How the elements are linked:
Q905: ω>Q168, β>Q465, θ>Q63, α>Q136
Q520: ω>Q270, β>Q636, θ>Q666, α>Q514
Q525: ω>Q775, β>Q518, θ>Q862, α>Q949
Q890: ω>Q220, β>Q207, θ>Q394, α>Q518
Q775: ω>Q338, β>Q889, θ>Q176, α>Q847
Q176: ω>Q136, β>Q127, θ>Q763, α>Q751
Q367: ω>Q232, β>Q520, θ>Q220, α>Q614
Q191: ω>Q767, β>Q176, θ>Q514, α>Q249
Q453: ω>Q514, β>Q643, θ>Q297, α>Q71
Q514: ω>Q404, β>Q763, θ>Q315, α>Q520
Q207: ω>Q666, β>Q949, θ>Q969, α>Q297
Q371: ω>Q890, β>Q776, θ>Q465, α>Q617
Q136: ω>Q862, β>Q892, θ>Q114, α>Q905
Q862: ω>Q176, β>Q400, θ>Q643, α>Q168
Q465: ω>Q394, β>Q251, θ>Q232, α>Q892
Q636: ω>Q63, β>Q367, θ>Q847, α>Q763
Q654: ω>Q465, β>Q249, θ>Q367, α>Q127
Q270: ω>Q71, β>Q63, θ>Q776, α>Q404
Q297: ω>Q315, β>Q525, θ>Q756, α>Q207
Q115: ω>Q297, β>Q338, θ>Q767, α>Q776
Q338: ω>Q525, β>Q617, θ>Q136, α>Q344
Q63: ω>Q480, β>Q232, θ>Q344, α>Q114
Q127: ω>Q892, β>Q191, θ>Q614, α>Q654
Q323: ω>Q376, β>Q404, θ>Q617, α>Q232
Q251: ω>Q969, β>Q905, θ>Q270, α>Q767
Q400: ω>Q127, β>Q756, θ>Q376, α>Q394
Q333: ω>Q367, β>Q71, θ>Q890, α>Q376
Q776: ω>Q207, β>Q344, θ>Q251, α>Q115
Q220: ω>Q371, β>Q666, θ>Q654, α>Q889
Q617: ω>Q518, β>Q115, θ>Q892, α>Q371
Q114: ω>Q643, β>Q323, θ>Q338, α>Q63
Q480: ω>Q636, β>Q333, θ>Q949, α>Q643
Q518: ω>Q889, β>Q297, θ>Q400, α>Q890
Q847: ω>Q344, β>Q220, θ>Q751, α>Q775
Q767: ω>Q756, β>Q136, θ>Q404, α>Q251
Q394: ω>Q654, β>Q969, θ>Q333, α>Q400
Q315: ω>Q115, β>Q775, θ>Q191, α>Q666
Q756: ω>Q191, β>Q862, θ>Q453, α>Q969
Q969: ω>Q249, β>Q168, θ>Q71, α>Q756
Q949: ω>Q847, β>Q890, θ>Q168, α>Q525
Q232: ω>Q333, β>Q270, θ>Q371, α>Q323
Q751: ω>Q905, β>Q654, θ>Q636, α>Q176
Q763: ω>Q114, β>Q614, θ>Q775, α>Q636
Q376: ω>Q614, β>Q453, θ>Q518, α>Q333
Q889: ω>Q617, β>Q315, θ>Q127, α>Q220
Q892: ω>Q400, β>Q767, θ>Q323, α>Q465
Q249: ω>Q251, β>Q751, θ>Q520, α>Q191
Q404: ω>Q453, β>Q114, θ>Q115, α>Q270
Q71: ω>Q520, β>Q480, θ>Q207, α>Q453
Q168: ω>Q751, β>Q394, θ>Q480, α>Q862
Q666: ω>Q776, β>Q847, θ>Q249, α>Q315
Q614: ω>Q323, β>Q514, θ>Q889, α>Q367
Q643: ω>Q763, β>Q376, θ>Q525, α>Q480
Q344: ω>Q949, β>Q371, θ>Q905, α>Q338

In the rows, zero is written as 559.

The rows follow the links: the fewer symbols apart two elements are, the more alike their rows tend to be.

Each row is also shifted at random along 4 hidden directions that mean nothing.

Some elements, each with a row of numbers:
Q367:  572   496   567   574   690   476   551   667   513   558   591   628   471   494   536   554   566   519   659   700   598   459   731   629   550   546   585   619   503   545   485   481   530   588   510   540   509   505   564   490   589   600   471   606   520   708   594   496   453   619   646
Q751:  426   625   601   570   603   545   490   560   617   595   575   603   592   504   515   581   543   513   549   575   511   515   639   580   627   489   562   571   577   546   505   642   618   603   570   569   479   527   533   554   505   509   496   527   572   562   535   553   586   537   543
Q270:  673   526   482   498   623   531   544   531   545   598   598   575   548   624   592   579   556   453   538   596   508   544   546   540   577   535   611   593   514   505   534   575   416   528   474   554   604   586   501   526   546   574   568   533   564   599   562   579   457   599   622
Q394:  386   607   515   555   594   480   577   597   549   581   591   690   566   592   648   682   535   564   530   504   552   481   545   647   604   488   437   621   598   481   526   554   563   629   610   605   594   545   566   478   503   526   536   562   536   554   510   625   634   475   440
Q636:  548   618   543   564   638   587   447   491   645   552   518   634   651   572   565   510   490   544   442   520   541   596   555   525   651   502   557   490   557   569   503   626   603   630   554   571   656   550   465   634   478   575   517   488   678   508   496   556   564   455   546
Q969:  854   510   517   447   603   561   691   581   519   572   594   576   476   598   519   603   543   516   610   669   596   526   570   551   492   655   644   594   586   496   570   585   476   542   567   616   508   598   556   526   612   637   536   534   492   505   551   515   505   573   558
Q666:  586   549   552   499   601   601   453   495   639   469   569   523   638   595   550   449   517   464   525   602   552   619   550   451   541   630   604   484   524   607   508   635   532   590   551   640   539   679   584   657   504   505   570   455   649   493   465   477   562   553   545
Q775:  385   592   586   617   520   542   474   597   607   508   548   511   633   432   593   487   581   513   493   529   586   543   618   540   579   555   590   540   523   569   549   587   630   581   490   549   521   579   571   558   409   446   482   561   550   601   547   528   609   560   678
Q862:  730   570   564   533   456   561   666   536   544   603   561   540   526   540   546   606   569   654   547   526   556   557   501   549   521   572   570   535   633   541   608   578   611   522   610   541   552   541   522   564   590   622   543   587   515   463   576   622   640   536   502
Q251:  766   556   536   475   554   549   586   508   580   586   607   580   547   634   577   640   526   533   542   563   479   606   520   582   578   573   553   621   602   507   548   626   488   515   556   572   585   578   525   543   554   577   633   523   516   545   554   598   529   530   512
Q371:  246   577   555   565   571   610   456   590   551   552   504   588   617   594   565   480   568   485   569   536   528   629   641   491   622   534   502   494   542   519   542   569   548   536   508   613   568   633   654   600   506   501   595   513   629   619   530   463   540   579   568
Q480:  224   618   487   599   655   587   470   517   565   548   569   592   656   571   550   543   487   568   457   515   520   575   513   504   669   519   565   458   611   493   546   588   638   564   568   555   608   573   506   641   480   564   503   512   653   481   513   530   587   486   518
Q756:  508   527   560   558   505   604   664   512   578   566   533   492   496   614   527   572   542   649   616   584   551   558   431   599   486   609   594   566   625   628   627   578   575   517   636   580   458   532   567   618   709   640   612   575   514   504   569   610   631   540   476
Q892:  636   521   616   566   472   658   572   561   480   592   499   586   482   597   513   503   562   557   613   572   560   629   582   617   558   504   525   511   615   591   618   528   578   478   580   495   538   635   564   651   621   566   667   588   531   549   591   553   611   565   523
Q514:  374   550   569   638   553   631   522   474   566   553   543   444   508   553   484   390   501   560   578   606   554   592   499   482   502   584   634   476   576   710   574   558   583   535   559   505   461   601   543   694   628   628   596   519   592   530   560   550   595   614   579
Q63:  709   534   563   502   597   532   608   567   548   639   537   537   572   564   495   635   541   619   692   624   500   565   572   637   565   546   579   613   540   467   525   465   534   513   543   529   515   428   502   483   698   654   527   624   539   642   665   539   467   631   581
Q520:  685   565   539   542   591   569   512   410   603   534   563   542   601   629   612   510   470   572   551   569   532   594   469   557   573   577   580   513   565   654   508   596   552   595   611   624   578   510   507   637   629   658   611   466   652   490   515   600   579   514   510
Q614:  575   531   575   624   554   528   519   560   535   570   549   578   514   532   601   502   544   581   533   528   614   533   553   549   529   564   535   560   554   633   573   484   593   606   550   522   623   578   556   622   552   588   549   552   589   590   564   615   532   559   556
Q404:  517   538   545   600   527   559   561   485   539   580   560   502   531   590   601   536   548   541   534   546   563   618   514   517   546   567   614   585   536   596   581   513   493   466   509   471   579   583   519   579   573   570   611   565   564   598   617   598   515   578   641

Where do the symbols, taken in turn from left to right, take each start?
Answers are names.
 647   523   541   568   537   608   634   559   522   526   531   483   530   586   574   515   564   557   529   580   623   550   501   469   509   641   644   508   540   595   609   512   552   519   545   506   531   598   509   621   592   647   549   542   554   495   555   544   523   611   608
ω α α θ ω ω α: Q207
 520   618   517   534   566   583   482   564   553   482   574   582   663   610   571   538   568   604   491   488   602   594   508   440   578   579   480   471   600   502   503   572   576   591   611   659   683   613   625   633   527   545   603   498   671   475   463   526   624   474   417
β β β β: Q207
 398   576   594   606   635   518   470   610   631   543   596   564   623   469   593   586   583   493   569   554   521   499   654   588   584   547   556   574   483   516   497   595   589   623   515   629   494   514   583   457   452   443   443   580   559   623   562   464   523   569   636
θ α α θ: Q636
 514   517   494   528   668   595   620   542   509   548   555   536   504   567   503   514   511   519   573   687   562   529   568   445   583   646   637   483   533   542   538   527   479   542   541   567   477   592   505   585   609   614   518   505   563   544   553   500   499   619   600
ω β θ ω β: Q371
 730   553   506   473   622   624   574   591   529   496   524   535   623   533   458   555   573   501   510   603   559   594   616   422   530   647   618   448   520   456   581   611   523   544   510   586   580   670   564   627   500   543   493   544   586   498   514   398   540   567   597
α α ω β ω: Q371
 424   486   590   596   555   564   695   670   465   567   567   573   424   490   525   575   620   518   659   645   645   454   614   584   516   581   561   608   539   514   625   490   530   546   558   511   437   572   617   505   593   514   451   606   413   614   606   515   546   623   617
θ θ β α: Q207
 393   593   534   570   620   532   459   541   575   606   578   624   598   641   601   596   525   594   556   517   529   569   545   622   660   482   480   591   559   495   508   516   537   594   574   546   647   493   558   529   542   588   626   540   627   648   558   631   533   493   483
β α β ω ω: Q763
 820   511   556   514   599   517   551   662   544   523   579   638   541   529   542   537   602   507   605   632   619   513   711   602   538   604   561   586   506   560   501   540   528   618   490   626   548   576   629   503   553   514   511   567   524   622   524   467   470   596   608
ω θ θ θ α α: Q371
 317   597   612   627   475   524   579   475   576   641   549   484   596   592   564   604   559   715   667   479   474   536   435   676   579   462   536   614   611   579   549   454   624   505   576   480   520   344   515   520   686   653   620   704   532   638   649   678   609   547   524
α ω θ ω ω: Q344
 606   557   517   496   592   567   523   541   626   521   580   582   645   611   588   583   586   501   582   552   489   620   536   538   557   594   546   621   515   511   539   587   464   530   511   633   592   556   602   491   530   498   624   519   555   605   530   552   531   570   539
θ α β θ β: Q323
 572   551   573   512   619   593   539   618   526   570   555   623   501   565   527   547   544   476   578   613   540   586   669   582   560   531   558   550   574   473   569   595   511   536   548   547   577   608   580   563   526   528   576   510   511   612   570   501   530   576   544
θ α ω ω θ: Q889
 472   598   573   508   554   616   450   525   575   547   510   510   693   592   484   497   534   562   579   511   476   684   530   528   604   543   534   433   608   562   550   614   564   487   585   574   565   539   566   618   552   565   648   541   632   510   559   477   626   546   511
α β α α β: Q115
 467   589   523   519   678   526   596   637   547   586   628   639   583   473   574   666   573   474   467   568   569   462   661   528   620   565   597   587   568   450   543   651   560   638   542   559   576   638   539   482   377   482   387   503   479   560   518   506   533   525   599
β ω θ ω θ β: Q776
 428   551   579   579   468   621   581   476   583   517   526   424   602   603   501   548   582   712   677   540   532   584   362   553   462   603   552   544   597   632   551   551   615   495   651   605   485   461   585   581   789   608   692   601   627   481   580   552   674   601   436
α ω α α ω: Q776
 442   548   591   626   460   556   528   494   550   598   522   538   542   596   532   511   565   674   605   495   552   574   485   624   545   465   512   557   598   628   571   454   585   515   594   520   601   508   554   587   685   642   699   618   578   575   597   656   578   552   484
ω θ θ β ω: Q191
 720   608   616   530   499   588   598   542   571   587   525   512   511   484   501   491   546   580   536   572   559   556   569   547   506   547   609   540   585   640   587   582   624   514   573   494   494   555   508   631   577   549   517   555   530   507   586   556   622   569   574
α α ω ω: Q862
